Below are the code and all the weights of a small trained network. Each question names an input and a target symbol and asks about switching units off, where a switched-off unit gives its printed mean instead of its output.

import numpy as np


def w(rows, s, z=0):
    codes = np.array(rows[::2]) - 128.0
    scale = np.full(codes.shape[1], s)
    scale[-1] = z or s
    return codes * scale


def norm(h):
    return h / np.sqrt((h * h).mean(-1, keepdims=True) + 1e-5)


def f(y):
    return np.maximum(y, 0)


def softmax(a):
    e = np.exp(a - a.max(-1, keepdims=True))
    return e / e.sum(-1, keepdims=True)


def log_softmax(a):
    a = a - a.max(-1, keepdims=True)
    return a - np.log(np.exp(a).sum(-1, keepdims=True))


def net(x, mask):
    ids = ['αγεθλμψ'.index(c) for c in x.split()]
    T = len(ids)
    res = E[ids] + P[:T]
    q, k, v = (norm(res) @ M[0].T for M in (Q, K, V))
    z = softmax(np.where(np.tri(T) > 0, q @ k.T / 3**0.5, -1e9)) @ v
    res = res + np.where(mask[0], z, O[0][:, -1]) @ O[0][:, :-1]
    y = f(norm(res) @ A[0][:, :-1].T + A[0][:, -1])
    res = res + np.where(mask[1:25], y, B[0][:, -1]) @ B[0][:, :-1]
    return log_softmax(norm(res)[-1] @ U[:, :-1].T + U[:, -1])


Q, K, V, O, A, B = {}, {}, {}, {}, {}, {}
E = w([
[161,254,113],'α',
[247,209,74],'γ',
[38,120,73],'ε',
[211,136,201],'θ',
[40,169,55],'λ',
[169,92,243],'μ',
[196,171,73],'ψ',
],0.00082)
P = w([
[99,87,127],'0',
[123,120,160],'1',
[106,140,129],'2',
[160,69,96],'3',
[124,120,156],'4',
[100,137,124],'5',
[250,61,91],'6',
],0.002)
Q[0] = w([
[57,36,111],'h0',
[78,36,81],'h0',
[39,12,254],'h0',
],0.0036)
K[0] = w([
[109,157,3],'h0',
[127,104,14],'h0',
[98,216,73],'h0',
],0.0037)
V[0] = w([
[140,125,10],'h0',
[160,138,188],'h0',
[102,239,139],'h0',
],0.0013)
O[0] = w([
[157,157,254,18],'h0',
[91,83,83,196],'h0',
[52,165,134,7],'h0',
],0.0015,0.00011)
A[0] = w([
[138,195,140,104],'n0',
[197,65,139,104],'n1',
[116,187,220,101],'n2',
[105,13,135,4],'n3',
[80,55,126,67],'n4',
[161,91,207,122],'n5',
[157,38,75,125],'n6',
[201,140,131,135],'n7',
[149,185,67,119],'n8',
[137,179,145,102],'n9',
[54,41,190,102],'n10',
[156,51,6,32],'n11',
[159,41,91,97],'n12',
[166,175,120,170],'n13',
[135,179,142,102],'n14',
[136,145,76,93],'n15',
[125,119,119,123],'n16',
[38,104,41,131],'n17',
[128,114,53,97],'n18',
[162,41,149,155],'n19',
[43,120,169,142],'n20',
[171,75,164,93],'n21',
[180,88,242,123],'n22',
[137,182,141,104],'n23',
],0.002,0.0017)
B[0] = w([
[128,100,153,172],'n0',
[89,138,150,226],'n1',
[120,94,77,196],'n2',
[114,169,4,140],'n3',
[72,138,192,148],'n4',
[107,152,100,207],'n5',
[134,69,103,230],'n6',
[117,98,114,239],'n7',
[100,116,147,203],'n8',
[137,96,148,157],'n9',
[197,173,154,198],'n10',
[179,119,205,183],'n11',
[146,97,104,202],'n12',
[107,106,134,250],'n13',
[132,112,145,157],'n14',
[107,124,129,147],'n15',
[129,124,133,133],'n16',
[166,136,132,211],'n17',
[117,121,84,160],'n18',
[105,151,132,254],'n19',
[162,112,93,208],'n20',
[107,156,133,180],'n21',
[114,135,86,246],'n22',
[130,101,145,161],'n23',
],0.0033,0.00094)
U = w([
[23,236,163,167],'α',
[223,172,203,111],'γ',
[225,71,150,142],'ε',
[81,10,16,230],'θ',
[104,178,227,35],'λ',
[179,244,39,68],'μ',
[50,65,255,1],'ψ',
],0.008,0.0034)

Each question gives the input, a string of symbols that net reads in full, and the target symbol t.
The units are the heads (3 rows each of Q, K, V and O) and the neurons (one row each of A and B). Each row of codes is followed by its name. A weight is (code - 128) times the scale printed after its matrix; where a second scale follows, it is the last column's (O, A, B and U).
mask holds one flag per unit, heads first, then neurons. A switched-off unit (its flag False) gives its mean, the last column of its rows in O or B, instead of its output. The means were averaged over made-up inputs and are rounded, as every weight is.
A unit's drop is (log p(t) with every unit on - log p(t) with that unit switched off) / (log p(t) with every unit on - log p(t) with every unit switched off).
most important unit: the unit with the biggest drop
top k neurons: the k neurons with the biggest drops, biggest first
drop of u: that unit's drop, to one decimal
input α θ θ θ ε, target γ: most important unit => n10
input ε θ θ γ λ γ, target θ: top 4 neurons => n10, n13, n8, n19
input α γ λ ψ α γ, target α: top 2 neurons => n6, n8
input ψ λ ε ψ θ, target α: top 2 neurons => n5, n22
input ψ θ γ, target θ: top 3 neurons => n10, n13, n8
input ε λ γ, target γ: top 4 neurons => n22, n1, n6, n19
input ε μ ε θ ψ, target θ: top 2 neurons => n11, n7
input ψ α γ, target α: top 4 neurons => n6, n20, n8, n12
input ε ε ψ, target ψ: top 2 neurons => n8, n22
input γ θ θ μ ε, target γ: top 2 neurons => n10, n20
input γ γ γ, target γ: top 4 neurons => n22, n6, n1, n19
input ε μ ε, target μ: drop of n13 => 0.2
input γ γ α α α ψ, target α: drop of n7 => 0.3
input μ ε ψ γ λ, target μ: most important unit => n20
input ε ψ μ μ λ, target μ: drop of n17 => 0.2
